Here is a tiny trained network, its code and every weight. The questions are about switching its units off for an input and a class, where a switched-off unit gives its printed mean instead of its output.

import numpy as np


def w(rows, s, z=0):
    codes = np.array(rows[::2]) - 128.0
    scale = np.full(codes.shape[1], s)
    scale[-1] = z or s
    return codes * scale


def norm(h):
    return h / np.sqrt((h * h).mean(-1, keepdims=True) + 1e-5)


def f(y):
    return y / 2 * (1 + np.tanh(0.7978845608 * (y + 0.044715 * y**3)))


def log_softmax(a):
    a = a - a.max(-1, keepdims=True)
    return a - np.log(np.exp(a).sum(-1, keepdims=True))


def net(x, mask):
    res = np.array(x, float).reshape(1, 4) / 4 @ E
    u = 0
    for l in range(3):
        y = f(norm(res) @ A[l][:, :-1].T + A[l][:, -1])
        res = res + np.where(mask[u : u + 6], y, B[l][:, -1]) @ B[l][:, :-1]
        u += 6
    return log_softmax(norm(res)[-1] @ U[:, :-1].T + U[:, -1])


A, B = {}, {}
E = w([
[111,133,130,120,141,146,136,130],'x0',
[69,72,98,102,146,9,141,147],'x1',
[55,177,161,247,132,91,183,143],'x2',
[164,115,179,160,220,134,81,63],'x3',
],0.011)
A[0] = w([
[140,218,85,87,120,150,139,152,173],'L0N1',
[120,27,159,99,125,152,74,74,41],'L0N2',
[157,152,89,149,120,116,41,138,251],'L0N3',
[39,149,122,212,25,146,133,182,22],'L0N4',
[174,141,174,175,93,148,145,174,71],'L0N5',
[166,168,62,65,52,132,71,254,247],'L0N6',
],0.0083,0.0022)
B[0] = w([
[163,52,58,149,76,186,135,79,172],'L0N1',
[137,159,1,172,167,151,79,199,174],'L0N2',
[122,135,124,84,186,191,151,87,162],'L0N3',
[198,177,21,157,159,104,93,176,245],'L0N4',
[104,74,116,180,97,159,206,186,157],'L0N5',
[54,111,181,120,120,199,177,86,255],'L0N6',
],0.0075,0.0062)
A[1] = w([
[160,101,159,208,55,159,156,111,126],'L1N1',
[37,84,116,7,50,194,181,111,91],'L1N2',
[173,135,148,82,127,212,100,82,188],'L1N3',
[100,170,254,219,182,98,144,136,92],'L1N4',
[99,36,126,60,180,90,143,116,74],'L1N5',
[158,191,140,178,134,170,155,157,3],'L1N6',
],0.0094,0.0033)
B[1] = w([
[150,166,133,66,135,228,92,122,177],'L1N1',
[147,74,253,162,53,64,107,194,254],'L1N2',
[99,247,138,151,160,102,217,41,233],'L1N3',
[191,67,231,48,30,106,79,78,218],'L1N4',
[104,70,135,154,122,131,57,230,185],'L1N5',
[153,90,139,154,106,231,185,164,167],'L1N6',
],0.0079,0.0075)
A[2] = w([
[169,82,27,52,227,104,64,145,34],'L2N1',
[165,171,66,195,217,232,180,110,110],'L2N2',
[162,83,37,195,150,135,123,188,143],'L2N3',
[112,47,182,184,161,66,125,85,5],'L2N4',
[110,80,76,148,121,243,88,205,176],'L2N5',
[55,145,74,70,21,2,213,227,140],'L2N6',
],0.0075,0.0018)
B[2] = w([
[39,183,228,215,196,208,136,160,163],'L2N1',
[127,89,51,78,107,2,140,164,228],'L2N2',
[97,158,128,103,121,240,118,145,174],'L2N3',
[47,37,73,52,55,128,169,201,170],'L2N4',
[68,78,161,189,143,117,65,107,180],'L2N5',
[188,178,70,83,214,81,119,46,254],'L2N6',
],0.0099,0.0074)
U = w([
[185,142,211,107,62,202,196,82,129],'0',
[167,209,58,80,224,98,177,73,253],'1',
[106,62,153,76,92,26,125,197,112],'2',
[53,146,146,140,220,165,110,192,76],'3',
[126,157,7,180,89,209,174,209,16],'4',
],0.015,0.0027)

Each question gives the input, the list of numbers given to net, and the class t.
The units are the neurons (one row each of A and B). Each row of codes is followed by its name. A weight is (code - 128) times the scale printed after its matrix; where a second scale follows, it is the last column's (A, B and U).
mask holds one flag per neuron, layer by layer. A switched-off neuron (its flag False) gives its mean, the last column of its row in B, instead of its output. The means were averaged over made-up inputs and are rounded, as every weight is.
A unit's drop is (log p(t) with every unit on - log p(t) with that unit switched off) / (log p(t) with every unit on - log p(t) with every unit switched off).
The circuit of an input: a set's keep is (log p(t) with only the set's units on - log p(t) with every unit switched off) / (log p(t) with every unit on - log p(t) with every unit switched off). Starting from the 12 units with the biggest drops (on a tie, the unit counted first), units are removed one at a time, each time the one whose removal leaves the highest keep (on an exact tie, the one counted first), for as long as the keep stays at least 0.8.
units of the circuit, in order: the units of the circuit, biggest drop first
k most important neurons: the k neurons with the biggest drops, biggest first
k most important neurons of layer l: the k neurons of layer l with the biggest drops, biggest first
drop when u is switched off: that unit's drop, to one decimal
input [-8,-7,7,0], class 4: 2 most important neurons : (L0N4, L1N2)
input [-6,-8,8,0], class 4: units of the circuit, in order : (L1N2, L2N2)
input [-3,4,0,2], class 3: most important neuron : (L1N2)
input [1,-1,-4,-1], class 0: 2 most important neurons : (L1N2, L1N3)
input [3,5,-5,1], class 3: 2 most important neurons : (L0N2, L2N1)
input [2,0,2,1], class 0: 4 most important neurons : (L1N4, L2N2, L1N6, L1N2)
input [-1,1,-4,1], class 3: units of the circuit, in order : (L0N2, L2N1)
input [-4,2,1,8], class 2: 3 most important neurons : (L0N4, L1N4, L2N4)
input [-3,1,-4,7], class 3: 2 most important neurons : (L2N1, L2N6)
input [3,4,0,5], class 3: 2 most important neurons : (L0N2, L1N2)
input [0,0,-7,-8], class 0: 4 most important neurons : (L0N6, L2N2, L1N3, L0N1)
input [-7,-4,-1,-6], class 0: 2 most important neurons : (L0N6, L1N2)
input [-7,2,6,7], class 2: 3 most important neurons : (L2N4, L1N3, L0N6)
input [1,-1,7,3], class 0: units of the circuit, in order : (L1N4)
input [-6,7,1,-4], class 1: 2 most important neurons : (L2N6, L1N4)
input [7,-1,8,5], class 0: 2 most important neurons : (L1N4, L2N2)
input [-1,-2,1,7], class 0: 4 most important neurons : (L1N4, L0N4, L2N6, L0N1)
input [8,-1,-3,-8], class 0: 3 most important neurons : (L0N6, L2N2, L0N1)
input [-3,-3,6,0], class 4: 2 most important neurons of layer 0 : (L0N4, L0N6)
input [3,2,-8,5], class 3: units of the circuit, in order : (L2N1)
input [-3,-1,1,0], class 4: drop when L2N3 is switched off : 0.1
input [6,4,6,8], class 2: drop when L2N4 is switched off : 0.1
input [-7,2,-3,3], class 3: drop when L2N1 is switched off : 0.2
input [-5,-5,-5,7], class 1: drop when L1N3 is switched off : 0.0
